Below is a small trained network, with its code and all its weights. Each question gives an input and a target symbol and asks what happens when units are switched off, that is, made to give their printed mean instead of their output.

import numpy as np


def w(rows, s, z=0):
    codes = np.array(rows[::2]) - 128.0
    scale = np.full(codes.shape[1], s)
    scale[-1] = z or s
    return codes * scale


def norm(h):
    return h / np.sqrt((h * h).mean(-1, keepdims=True) + 1e-5)


def f(y):
    return y / 2 * (1 + np.tanh(0.7978845608 * (y + 0.044715 * y**3)))


def softmax(a):
    e = np.exp(a - a.max(-1, keepdims=True))
    return e / e.sum(-1, keepdims=True)


def log_softmax(a):
    a = a - a.max(-1, keepdims=True)
    return a - np.log(np.exp(a).sum(-1, keepdims=True))


def net(x, mask):
    ids = ['ΛΞΣΦαβγεημ'.index(c) for c in x.split()]
    T = len(ids)
    res = E[ids] + P[:T]
    r = norm(res)
    for j in range(2):
        rows = slice(2 * j, 2 * j + 2)
        q, k, v = (r @ M[0][rows].T for M in (Q, K, V))
        z = softmax(np.where(np.tri(T) > 0, q @ k.T / 2**0.5, -1e9)) @ v
        o = O[0][rows]
        res = res + np.where(mask[j], z, o[:, -1]) @ o[:, :-1]
    y = f(norm(res) @ A[0][:, :-1].T + A[0][:, -1])
    res = res + np.where(mask[2:14], y, B[0][:, -1]) @ B[0][:, :-1]
    return log_softmax(norm(res)[-1] @ U[:, :-1].T + U[:, -1])


Q, K, V, O, A, B = {}, {}, {}, {}, {}, {}
E = w([
[97,159,76,182],'Λ',
[150,145,92,171],'Ξ',
[58,162,78,240],'Σ',
[39,171,121,131],'Φ',
[57,164,171,126],'α',
[90,157,144,91],'β',
[99,154,109,137],'γ',
[236,100,153,221],'ε',
[76,161,101,143],'η',
[88,167,35,251],'μ',
],0.013)
P = w([
[104,159,188,180],'0',
[117,103,147,166],'1',
[144,109,6,29],'2',
[137,176,183,144],'3',
[135,87,147,150],'4',
[127,150,19,48],'5',
[144,183,182,143],'6',
],0.012)
Q[0] = w([
[122,39,223,184],'H1',
[187,230,68,47],'H1',
[152,214,97,7],'H2',
[192,118,96,115],'H2',
],0.019)
K[0] = w([
[134,40,154,123],'H1',
[192,219,139,101],'H1',
[171,252,183,99],'H2',
[173,139,140,144],'H2',
],0.023)
V[0] = w([
[133,183,173,251],'H1',
[183,176,254,151],'H1',
[51,165,102,130],'H2',
[138,47,68,132],'H2',
],0.0091)
O[0] = w([
[254,154,122,46,249],'H1',
[210,25,122,121,135],'H1',
[100,147,131,37,199],'H2',
[212,154,129,117,87],'H2',
],0.0073,0.011)
A[0] = w([
[117,54,116,66,24],'N1',
[143,163,108,131,129],'N2',
[147,130,244,172,102],'N3',
[105,104,177,88,146],'N4',
[77,180,125,158,113],'N5',
[178,90,101,147,57],'N6',
[79,128,106,70,44],'N7',
[96,94,32,80,3],'N8',
[97,118,47,158,153],'N9',
[187,127,167,167,131],'N10',
[106,5,77,130,244],'N11',
[77,145,106,121,37],'N12',
],0.022,0.0036)
B[0] = w([
[159,145,74,252,180],'N1',
[103,80,59,143,238],'N2',
[144,22,41,73,151],'N3',
[165,118,213,154,186],'N4',
[99,63,205,127,205],'N5',
[68,68,101,94,153],'N6',
[165,188,61,55,254],'N7',
[62,38,186,116,246],'N8',
[174,209,96,139,193],'N9',
[79,201,169,155,186],'N10',
[231,212,235,150,167],'N11',
[101,165,161,216,174],'N12',
],0.02,0.0069)
U = w([
[124,44,52,85,143],'Λ',
[174,32,151,108,194],'Ξ',
[18,78,149,154,141],'Σ',
[131,253,71,163,12],'Φ',
[118,156,199,124,253],'α',
[189,171,155,211,192],'β',
[231,74,128,173,151],'γ',
[77,141,138,243,165],'ε',
[238,161,73,60,8],'η',
[66,129,106,54,74],'μ',
],0.02,0.0046)

Each question gives the input, a string of symbols that net reads in full, and the target symbol t.
The units are the heads (2 rows each of Q, K, V and O) and the neurons (one row each of A and B). Each row of codes is followed by its name. A weight is (code - 128) times the scale printed after its matrix; where a second scale follows, it is the last column's (O, A, B and U).
mask holds one flag per unit, heads first, then neurons. A switched-off unit (its flag False) gives its mean, the last column of its rows in O or B, instead of its output. The means were averaged over made-up inputs and are rounded, as every weight is.
A unit's drop is (log p(t) with every unit on - log p(t) with that unit switched off) / (log p(t) with every unit on - log p(t) with every unit switched off).
The circuit of an input: a set's keep is (log p(t) with only the set's units on - log p(t) with every unit switched off) / (log p(t) with every unit on - log p(t) with every unit switched off). Starting from the 12 units with the biggest drops (on a tie, the unit counted first), units are removed one at a time, each time the one whose removal leaves the highest keep (on an exact tie, the one counted first), for as long as the keep stays at least 0.8.
units of the circuit, in order: the units of the circuit, biggest drop first
top k neurons: the k neurons with the biggest drops, biggest first
which heads matter: for each layer, one digit per head in row order, 1 if its drop is at least 0.15 and else 0, layers parted by /
input Φ μ Ξ, target Φ: top 3 neurons : N9; N7; N12
input Λ η ε η μ, target Φ: which heads matter : 01
input Φ γ Φ Φ γ γ, target Φ: top 2 neurons : N7; N1
input Ξ Σ Λ Φ Λ η γ, target β: which heads matter : 11
input Φ Σ η, target Φ: top 2 neurons : N7; N9
input μ η α Φ Φ η, target Φ: top 2 neurons : N7; N1
input η Σ Λ Φ Λ Λ, target Φ: which heads matter : 11
input μ Λ β ε Λ η, target ε: which heads matter : 11
input Λ α β η μ, target Φ: which heads matter : 00
input μ Λ Λ Ξ, target μ: units of the circuit, in order : N6; H1; N10; N11
input Λ γ Λ Λ Λ, target Λ: which heads matter : 10
input Λ η ε η Λ α, target η: top 4 neurons : N7; N5; N1; N2
input Λ Φ Ξ, target Λ: top neuron : N8
input Ξ Ξ Ξ, target Ξ: top neuron : N8
input β Ξ Λ Λ Λ Λ η, target η: which heads matter : 10
input Λ α γ ε Φ, target α: top 2 neurons : N7; N4
input Σ Λ μ α Λ Λ, target α: which heads matter : 11
input η Φ Λ Λ Λ η, target Λ: which heads matter : 10
input γ α Λ Σ Φ, target α: which heads matter : 10
input Σ β η β γ α, target β: units of the circuit, in order : H1; N11
input Λ Φ Σ β, target γ: units of the circuit, in order : H1; N1
input Λ Σ ε, target Λ: units of the circuit, in order : N6
